Here is a tiny trained network, its code and every weight. The questions are about switching its units off for an input and a class, where a switched-off unit gives its printed mean instead of its output.

import numpy as np


def w(rows, s, z=0):
    codes = np.array(rows[::2]) - 128.0
    scale = np.full(codes.shape[1], s)
    scale[-1] = z or s
    return codes * scale


def f(y):
    return np.maximum(y, 0)


def log_softmax(a):
    a = a - a.max(-1, keepdims=True)
    return a - np.log(np.exp(a).sum(-1, keepdims=True))


def net(x, mask):
    res = np.array(x, float).reshape(1, 7) / 4 @ E
    y = f(res @ A[0][:, :-1].T + A[0][:, -1])
    res = res + np.where(mask, y, B[0][:, -1]) @ B[0][:, :-1]
    return log_softmax(res[-1] @ U[:, :-1].T + U[:, -1])


A, B = {}, {}
E = w([
[59,48,13,182,181,22],'x0',
[126,127,134,127,135,130],'x1',
[14,52,215,77,20,93],'x2',
[218,15,94,39,115,126],'x3',
[126,131,124,129,121,133],'x4',
[137,33,153,254,99,214],'x5',
[126,128,131,123,140,129],'x6',
],0.0061)
A[0] = w([
[194,156,179,97,110,178,97],'n1',
[118,189,80,3,149,62,85],'n2',
[106,84,71,157,142,74,84],'n3',
[182,175,111,155,154,119,138],'n4',
[85,180,147,94,151,90,129],'n5',
[132,84,144,205,116,170,78],'n6',
[68,95,191,130,57,101,100],'n7',
[107,197,119,109,135,97,151],'n8',
[183,121,164,83,111,174,112],'n9',
[108,107,148,205,129,173,95],'n10',
[58,106,198,128,80,105,154],'n11',
[97,81,65,156,152,79,75],'n12',
[196,182,94,170,182,145,174],'n13',
[174,163,184,104,103,189,75],'n14',
[95,195,121,70,130,78,195],'n15',
[150,75,152,192,121,161,90],'n16',
[119,71,122,183,116,182,66],'n17',
[136,68,138,207,105,183,64],'n18',
[186,194,89,175,188,157,152],'n19',
[109,86,69,152,157,65,104],'n20',
[216,33,78,40,110,128,4],'n21',
[238,162,60,203,171,159,52],'n22',
[176,125,171,72,131,172,125],'n23',
[114,78,65,130,146,79,97],'n24',
[181,155,194,86,98,183,66],'n25',
[27,254,167,232,143,120,93],'n26',
],0.0083,0.0025)
B[0] = w([
[97,153,158,149,146,130,202],'n1',
[178,136,149,129,142,97,252],'n2',
[105,164,161,152,157,132,205],'n3',
[115,116,120,110,118,112,191],'n4',
[162,120,117,129,129,125,193],'n5',
[170,131,145,123,143,101,191],'n6',
[103,114,125,89,130,101,214],'n7',
[152,121,125,126,123,131,196],'n8',
[116,140,142,148,142,135,191],'n9',
[164,123,125,127,135,110,185],'n10',
[103,105,116,93,122,98,218],'n11',
[106,162,165,154,156,135,210],'n12',
[97,105,118,97,131,105,227],'n13',
[99,153,146,148,145,127,197],'n14',
[160,122,129,136,138,118,227],'n15',
[156,132,138,125,139,104,189],'n16',
[163,137,141,130,127,93,188],'n17',
[165,135,139,123,138,98,202],'n18',
[98,110,124,101,120,104,229],'n19',
[113,160,149,159,139,145,214],'n20',
[136,78,62,157,74,249,229],'n21',
[94,104,131,84,129,92,228],'n22',
[115,145,140,153,136,142,194],'n23',
[104,161,161,159,160,141,206],'n24',
[105,153,144,144,140,125,204],'n25',
[152,94,66,151,72,211,254],'n26',
],0.014,0.0064)
U = w([
[59,217,173,180,152,148,88],'0',
[144,94,81,144,104,199,253],'1',
[53,80,128,46,131,75,63],'2',
[247,149,153,122,148,83,81],'3',
],0.012,0.0052)

Each question gives the input, the list of numbers given to net, and the class t.
The units are the neurons (one row each of A and B). Each row of codes is followed by its name. A weight is (code - 128) times the scale printed after its matrix; where a second scale follows, it is the last column's (A, B and U).
mask holds one flag per neuron, in row order. A switched-off neuron (its flag False) gives its mean, the last column of its row in B, instead of its output. The means were averaged over made-up inputs and are rounded, as every weight is.
A unit's drop is (log p(t) with every unit on - log p(t) with that unit switched off) / (log p(t) with every unit on - log p(t) with every unit switched off).
The circuit of an input: a set's keep is (log p(t) with only the set's units on - log p(t) with every unit switched off) / (log p(t) with every unit on - log p(t) with every unit switched off). Starting from the 12 units with the biggest drops (on a tie, the unit counted first), units are removed one at a time, each time the one whose removal leaves the highest keep (on an exact tie, the one counted first), for as long as the keep stays at least 0.8.
units of the circuit, in order: the units of the circuit, biggest drop first
k most important neurons: the k neurons with the biggest drops, biggest first
drop when u is switched off: that unit's drop, to one decimal
input [0,1,-6,-7,2,7,-1], class 1: units of the circuit, in order : n26
input [-7,4,8,-6,4,-6,6], class 2: 2 most important neurons : n11, n7
input [6,5,5,-1,3,4,5], class 0: units of the circuit, in order : n12, n3
input [6,-1,6,-4,6,-8,1], class 3: units of the circuit, in order : n2, n15
input [-5,0,-7,6,-3,3,-7], class 2: units of the circuit, in order : n22, n13
input [-2,-5,7,-6,-7,-1,8], class 2: 2 most important neurons : n11, n7
input [-6,3,8,0,7,6,0], class 2: 2 most important neurons : n11, n7
input [2,-1,-7,-1,-4,8,0], class 3: 2 most important neurons : n6, n18
input [4,7,-5,4,-2,1,7], class 2: 4 most important neurons : n22, n26, n13, n19
input [7,-1,-6,-5,-8,-8,-5], class 3: 4 most important neurons : n2, n15, n5, n8
input [3,-5,2,3,-7,1,-1], class 0: 2 most important neurons : n26, n24
input [7,-8,3,-8,5,6,0], class 1: 2 most important neurons : n26, n1
input [3,-7,-8,-3,-3,4,0], class 2: drop when n7 is switched off : 0.0
input [2,-8,-1,-5,-8,0,4], class 1: drop when n26 is switched off : 0.3
input [-1,7,-2,4,-4,-3,-6], class 1: units of the circuit, in order : n21
input [-7,4,-8,-7,5,2,7], class 2: drop when n19 is switched off : 0.3
input [4,5,-1,-6,-8,2,1], class 1: drop when n26 is switched off : 1.3
